Below is a small trained network, with its code and all its weights. Each question gives an input and a target symbol and asks what happens when units are switched off, that is, made to give their printed mean instead of their output.

import numpy as np


def w(rows, s, z=0):
    codes = np.array(rows[::2]) - 128.0
    scale = np.full(codes.shape[1], s)
    scale[-1] = z or s
    return codes * scale


def norm(h):
    return h / np.sqrt((h * h).mean(-1, keepdims=True) + 1e-5)


def f(y):
    return np.maximum(y, 0)


def softmax(a):
    e = np.exp(a - a.max(-1, keepdims=True))
    return e / e.sum(-1, keepdims=True)


def log_softmax(a):
    a = a - a.max(-1, keepdims=True)
    return a - np.log(np.exp(a).sum(-1, keepdims=True))


def net(x, mask):
    ids = ['δηθμξσφ'.index(c) for c in x.split()]
    T = len(ids)
    res = E[ids] + P[:T]
    r = norm(res)
    for j in range(3):
        rows = slice(4 * j, 4 * j + 4)
        q, k, v = (r @ M[0][rows].T for M in (Q, K, V))
        z = softmax(np.where(np.tri(T) > 0, q @ k.T / 4**0.5, -1e9)) @ v
        o = O[0][rows]
        res = res + np.where(mask[j], z, o[:, -1]) @ o[:, :-1]
    y = f(norm(res) @ A[0][:, :-1].T + A[0][:, -1])
    res = res + np.where(mask[3:7], y, B[0][:, -1]) @ B[0][:, :-1]
    return log_softmax(norm(res)[-1] @ U[:, :-1].T + U[:, -1])


Q, K, V, O, A, B = {}, {}, {}, {}, {}, {}
E = w([
[85,126,162,185],'δ',
[133,135,209,173],'η',
[119,123,192,215],'θ',
[171,142,195,144],'μ',
[239,205,141,255],'ξ',
[111,235,192,108],'σ',
[243,45,123,147],'φ',
],0.0078)
P = w([
[107,112,75,51],'0',
[109,183,150,253],'1',
[110,187,111,202],'2',
[98,186,106,192],'3',
[129,173,121,188],'4',
[109,173,123,168],'5',
[133,163,143,170],'6',
[141,166,147,156],'7',
[139,164,162,156],'8',
[144,169,168,146],'9',
[144,152,182,141],'10',
[170,159,195,117],'11',
[185,160,219,134],'12',
[165,179,196,141],'13',
],0.0066)
Q[0] = w([
[91,125,69,159],'head 1',
[179,199,177,176],'head 1',
[112,167,168,165],'head 1',
[142,94,191,154],'head 1',
[68,85,132,32],'head 2',
[126,103,175,111],'head 2',
[118,99,191,103],'head 2',
[128,146,79,134],'head 2',
[161,153,168,181],'head 3',
[141,124,118,129],'head 3',
[97,39,166,128],'head 3',
[55,79,7,45],'head 3',
],0.012)
K[0] = w([
[131,166,92,171],'head 1',
[208,154,175,68],'head 1',
[159,137,151,154],'head 1',
[128,112,202,93],'head 1',
[11,148,108,100],'head 2',
[132,94,158,122],'head 2',
[101,98,168,118],'head 2',
[116,158,89,127],'head 2',
[102,53,154,58],'head 3',
[141,106,169,117],'head 3',
[88,146,70,104],'head 3',
[198,214,108,220],'head 3',
],0.013)
V[0] = w([
[123,145,66,128],'head 1',
[137,255,150,82],'head 1',
[234,101,112,98],'head 1',
[146,44,114,213],'head 1',
[129,56,64,147],'head 2',
[197,195,64,115],'head 2',
[91,40,166,123],'head 2',
[144,138,92,133],'head 2',
[165,175,209,209],'head 3',
[163,182,40,125],'head 3',
[194,83,154,69],'head 3',
[128,214,149,63],'head 3',
],0.012)
O[0] = w([
[142,147,162,77,60],'head 1',
[53,133,150,113,254],'head 1',
[100,20,100,117,135],'head 1',
[222,84,115,162,104],'head 1',
[130,124,108,36,59],'head 2',
[119,91,251,97,180],'head 2',
[118,131,52,115,47],'head 2',
[132,119,160,105,132],'head 2',
[87,82,159,50,103],'head 3',
[190,74,104,181,41],'head 3',
[36,118,130,169,147],'head 3',
[147,103,209,151,199],'head 3',
],0.013,0.0066)
A[0] = w([
[173,202,138,29,201],'neuron 1',
[56,59,105,128,138],'neuron 2',
[193,119,84,213,86],'neuron 3',
[52,128,254,88,255],'neuron 4',
],0.0096,0.0017)
B[0] = w([
[140,116,32,2,149],'neuron 1',
[229,55,79,198,151],'neuron 2',
[218,55,139,85,154],'neuron 3',
[190,105,64,18,249],'neuron 4',
],0.0083,0.013)
U = w([
[180,3,96,71,238],'δ',
[83,54,121,148,79],'η',
[123,65,46,168,133],'θ',
[77,156,153,97,197],'μ',
[138,127,31,71,2],'ξ',
[162,87,220,123,94],'σ',
[212,166,89,137,119],'φ',
],0.0075,0.0018)

Each question gives the input, a string of symbols that net reads in full, and the target symbol t.
The units are the heads (4 rows each of Q, K, V and O) and the neurons (one row each of A and B). Each row of codes is followed by its name. A weight is (code - 128) times the scale printed after its matrix; where a second scale follows, it is the last column's (O, A, B and U).
mask holds one flag per unit, heads first, then neurons. A switched-off unit (its flag False) gives its mean, the last column of its rows in O or B, instead of its output. The means were averaged over made-up inputs and are rounded, as every weight is.
A unit's drop is (log p(t) with every unit on - log p(t) with that unit switched off) / (log p(t) with every unit on - log p(t) with every unit switched off).
The circuit of an input: a set's keep is (log p(t) with only the set's units on - log p(t) with every unit switched off) / (log p(t) with every unit on - log p(t) with every unit switched off). Starting from all 7 units, units are removed one at a time, each time the one whose removal leaves the highest keep (on an exact tie, the one counted first), for as long as the keep stays at least 0.8.
units of the circuit, in order: the units of the circuit, biggest drop first
unit that matters most: the unit with the biggest drop
top k neurons: the k neurons with the biggest drops, biggest first
which heads matter: for each layer, one digit per head in row order, 1 if its drop is at least 0.15 and else 0, layers parted by /
drop of u: that unit's drop, to one decimal
input μ η δ η φ δ η η σ δ θ, target η: which heads matter : 001
input η δ φ φ η δ, target δ: which heads matter : 110
input ξ η θ μ σ ξ δ δ σ φ η, target δ: which heads matter : 101
input ξ η δ δ σ δ η δ ξ δ μ φ η θ, target δ: top 2 neurons : (neuron 2; neuron 4)
input φ θ θ η δ ξ δ, target θ: which heads matter : 001
input η ξ σ σ η μ η φ, target μ: which heads matter : 101
input δ η φ σ, target φ: which heads matter : 101
input φ η θ, target θ: units of the circuit, in order : (head 3)
input θ ξ θ η σ ξ δ δ φ δ η η η, target ξ: units of the circuit, in order : (head 3; head 2)
input ξ σ φ φ σ η δ θ μ φ θ, target δ: which heads matter : 100
input ξ σ δ σ η ξ φ μ δ φ η δ, target δ: which heads matter : 100
input δ δ φ δ δ ξ η η η η ξ ξ η, target φ: which heads matter : 001
input η δ σ σ μ μ ξ ξ η η η ξ, target μ: which heads matter : 001
input δ σ φ η, target φ: which heads matter : 101
input ξ δ θ η δ δ θ φ φ σ, target δ: units of the circuit, in order : (head 1)
input μ η δ ξ σ δ η μ, target η: units of the circuit, in order : (head 1; head 3)
input μ δ φ δ δ μ μ δ θ φ η θ, target η: units of the circuit, in order : (head 3; head 1)
input δ σ θ φ, target φ: which heads matter : 101
input φ μ ξ ξ σ φ δ, target θ: which heads matter : 001
input ξ δ ξ, target δ: units of the circuit, in order : (head 3)
input ξ η δ η θ ξ φ ξ σ, target δ: units of the circuit, in order : (head 3; head 1)
input μ δ ξ μ η, target η: which heads matter : 101
input δ σ μ σ ξ σ φ σ δ θ η η φ, target φ: which heads matter : 001
input θ η δ δ, target ξ: drop of neuron 1 : 0.1
input η η θ θ η δ ξ δ ξ δ σ δ δ ξ, target μ: drop of neuron 2 : 0.0
input δ δ μ, target φ: drop of neuron 1 : 0.0
input δ δ μ η μ δ μ, target φ: drop of head 3 : 0.8
input φ δ φ ξ δ μ σ, target θ: unit that matters most : head 3
